Here is a tiny trained network, its code and every weight. The questions are about switching its units off for an input and a class, where a switched-off unit gives its printed mean instead of its output.

import numpy as np


def w(rows, s, z=0):
    codes = np.array(rows[::2]) - 128.0
    scale = np.full(codes.shape[1], s)
    scale[-1] = z or s
    return codes * scale


def f(y):
    return np.maximum(y, 0)


def log_softmax(a):
    a = a - a.max(-1, keepdims=True)
    return a - np.log(np.exp(a).sum(-1, keepdims=True))


def net(x, mask):
    res = np.array(x, float).reshape(1, 4) / 4 @ E
    y = f(res @ A[0][:, :-1].T + A[0][:, -1])
    res = res + np.where(mask, y, B[0][:, -1]) @ B[0][:, :-1]
    return log_softmax(res[-1] @ U[:, :-1].T + U[:, -1])


A, B = {}, {}
E = w([
[180,207,114,180,242,102,116,132,221,53,53],'x0',
[135,66,235,140,133,176,254,205,130,33,125],'x1',
[227,148,174,106,11,216,98,37,121,79,74],'x2',
[119,77,90,204,120,214,143,162,222,232,79],'x3',
],0.007)
A[0] = w([
[123,127,75,116,140,75,40,60,151,152,116,150],'n0',
[105,17,165,97,60,152,106,126,93,202,213,76],'n1',
[116,103,219,158,130,144,215,167,103,39,89,108],'n2',
[173,166,179,153,200,66,73,125,148,74,94,74],'n3',
[117,87,166,159,147,153,153,165,151,19,109,90],'n4',
[181,117,160,152,76,211,106,90,134,144,61,123],'n5',
[137,94,102,155,126,211,114,123,176,187,92,87],'n6',
[132,164,126,71,136,59,100,135,52,31,160,141],'n7',
[168,131,188,119,71,180,81,62,156,92,104,47],'n8',
[87,104,84,178,183,22,163,186,119,158,190,131],'n9',
[133,103,122,201,117,174,148,134,182,213,78,93],'n10',
[144,175,122,228,181,96,123,128,140,66,17,62],'n11',
[121,97,239,119,121,157,194,145,149,104,148,108],'n12',
[110,71,220,130,152,173,227,116,168,59,143,108],'n13',
[48,66,67,85,202,75,148,190,98,151,125,89],'n14',
[166,134,172,152,59,174,97,85,124,106,98,78],'n15',
[109,219,106,123,128,98,37,53,115,220,128,133],'n16',
[194,141,119,103,77,146,78,101,129,143,72,111],'n17',
[158,188,143,190,175,118,110,136,192,103,86,36],'n18',
[139,203,171,95,147,44,112,100,42,39,165,138],'n19',
[124,86,102,201,143,193,131,112,167,186,84,12],'n20',
[67,95,126,95,71,130,188,160,33,204,177,48],'n21',
[148,103,138,133,72,133,164,87,81,165,132,62],'n22',
[101,36,115,59,69,136,167,115,76,173,166,59],'n23',
[162,203,137,166,207,135,117,112,203,137,69,71],'n24',
[85,89,106,158,166,72,92,164,132,153,153,98],'n25',
[143,166,172,13,149,83,119,123,55,82,170,150],'n26',
[82,80,116,179,179,53,162,207,136,175,176,100],'n27',
[146,59,213,126,132,127,235,145,106,87,127,118],'n28',
[117,198,140,71,118,73,141,90,81,38,182,129],'n29',
[109,109,116,204,78,215,115,198,217,168,105,74],'n30',
[100,84,115,111,70,128,116,137,92,167,157,60],'n31',
[100,120,140,145,170,79,125,155,137,127,183,75],'n32',
[102,82,162,118,155,138,175,179,130,96,148,135],'n33',
[128,156,85,74,147,95,2,80,117,204,107,152],'n34',
[61,119,75,161,144,124,148,227,168,146,174,129],'n35',
[183,80,167,96,99,210,134,38,124,107,69,46],'n36',
[192,160,148,182,191,77,121,186,157,102,41,2],'n37',
],0.0056,0.0009)
B[0] = w([
[35,158,169,171,55,188,79,182,206,153,170,226],'n0',
[99,117,189,56,161,65,74,87,121,172,50,241],'n1',
[76,174,137,185,44,149,97,196,188,148,170,243],'n2',
[109,88,151,69,127,98,143,95,168,155,47,211],'n3',
[49,170,143,151,70,160,82,167,165,167,148,211],'n4',
[207,145,112,145,174,105,161,45,92,39,185,232],'n5',
[183,76,37,105,133,169,204,189,94,135,132,218],'n6',
[154,14,63,104,157,226,193,178,132,166,148,230],'n7',
[220,159,155,180,162,132,138,65,25,63,177,221],'n8',
[197,157,153,183,155,84,132,103,56,36,163,243],'n9',
[166,38,29,56,189,188,202,178,134,150,159,232],'n10',
[92,109,201,48,157,93,104,103,158,170,3,233],'n11',
[76,190,133,179,76,147,63,170,185,139,172,218],'n12',
[61,187,123,186,43,169,79,172,193,152,177,240],'n13',
[163,179,160,171,182,116,136,78,72,40,148,230],'n14',
[198,173,122,167,169,68,130,25,71,41,157,212],'n15',
[63,199,177,232,49,184,104,183,194,195,229,255],'n16',
[177,171,111,151,110,94,116,97,85,67,197,209],'n17',
[76,111,169,54,157,76,103,93,109,172,60,218],'n18',
[163,42,49,74,153,196,207,178,167,195,152,246],'n19',
[149,74,56,90,153,139,179,179,129,185,152,218],'n20',
[134,124,174,83,121,48,109,52,121,170,21,234],'n21',
[92,141,158,94,193,63,126,82,131,97,78,180],'n22',
[93,115,185,32,155,81,104,52,155,155,7,225],'n23',
[105,111,198,80,143,106,100,91,160,174,67,237],'n24',
[174,153,143,172,150,104,132,109,113,58,163,200],'n25',
[162,48,62,73,140,219,183,182,169,163,114,232],'n26',
[179,164,130,189,199,55,148,62,62,80,181,237],'n27',
[47,174,117,162,66,148,86,168,185,139,174,234],'n28',
[169,29,51,85,156,215,228,178,167,141,131,228],'n29',
[143,50,62,101,160,178,206,198,138,143,107,244],'n30',
[85,114,189,60,135,90,108,118,160,175,67,191],'n31',
[237,135,143,163,168,127,150,89,107,72,168,182],'n32',
[87,198,124,195,91,134,70,130,152,118,152,198],'n33',
[59,212,122,187,35,163,49,221,195,166,213,254],'n34',
[223,125,102,181,155,87,136,111,91,50,157,221],'n35',
[201,196,124,156,170,98,138,82,66,76,187,229],'n36',
[65,114,197,42,125,92,111,74,106,139,85,219],'n37',
],0.0041,0.0061)
U = w([
[51,209,149,194,45,176,90,194,162,162,192,237],'0',
[173,3,16,93,153,199,220,182,120,159,135,203],'1',
[212,187,158,179,162,99,148,79,36,39,173,67],'2',
[81,110,233,55,140,88,110,93,124,178,1,3],'3',
],0.0081,0.00041)

Each question gives the input, the list of numbers given to net, and the class t.
The units are the neurons (one row each of A and B). Each row of codes is followed by its name. A weight is (code - 128) times the scale printed after its matrix; where a second scale follows, it is the last column's (A, B and U).
mask holds one flag per neuron, in row order. A switched-off neuron (its flag False) gives its mean, the last column of its row in B, instead of its output. The means were averaged over made-up inputs and are rounded, as every weight is.
A unit's drop is (log p(t) with every unit on - log p(t) with that unit switched off) / (log p(t) with every unit on - log p(t) with every unit switched off).
The circuit of an input: a set's keep is (log p(t) with only the set's units on - log p(t) with every unit switched off) / (log p(t) with every unit on - log p(t) with every unit switched off). Starting from the 12 units with the biggest drops (on a tie, the unit counted first), units are removed one at a time, each time the one whose removal leaves the highest keep (on an exact tie, the one counted first), for as long as the keep stays at least 0.8.
circuit, biggest first: the units of the circuit, biggest drop first
most important unit: the unit with the biggest drop
top k neurons: the k neurons with the biggest drops, biggest first
drop of u: that unit's drop, to one decimal
input [-8,-7,-3,-5], class 3: top 3 neurons => [n21, n23, n1]
input [6,1,5,-3], class 3: circuit, biggest first => [n11, n3]
input [-6,-2,-5,-6], class 1: circuit, biggest first => [n26]
input [-8,3,8,6], class 2: circuit, biggest first => [n36, n15]
input [-8,2,8,-1], class 2: top 3 neurons => [n36, n8, n15]
input [7,-6,2,1], class 3: top 2 neurons => [n11, n24]
input [-4,2,4,-4], class 1: circuit, biggest first => [n26, n29]
input [7,0,-3,5], class 3: circuit, biggest first => [n11, n24]
input [-7,-1,-5,-7], class 1: top 2 neurons => [n7, n26]
input [0,6,4,6], class 0: top 3 neurons => [n13, n12, n2]
input [5,5,5,-2], class 0: top 3 neurons => [n2, n13, n4]
input [-8,2,6,-8], class 1: top 4 neurons => [n29, n26, n19, n7]
input [-2,-6,-7,-3], class 2: top 3 neurons => [n9, n14, n27]
input [-8,5,5,-7], class 3: most important unit => n23
input [6,-3,-7,0], class 2: top 2 neurons => [n9, n27]
input [5,5,3,-1], class 0: top 2 neurons => [n2, n13]
input [7,7,-8,4], class 2: drop of n32 => 0.2
input [8,-5,1,6], class 3: drop of n11 => 0.3
input [-7,-6,-2,1], class 3: drop of n0 => -0.1
input [-3,5,2,4], class 0: drop of n19 => 0.1
input [-8,2,2,-6], class 3: circuit, biggest first => [n23]
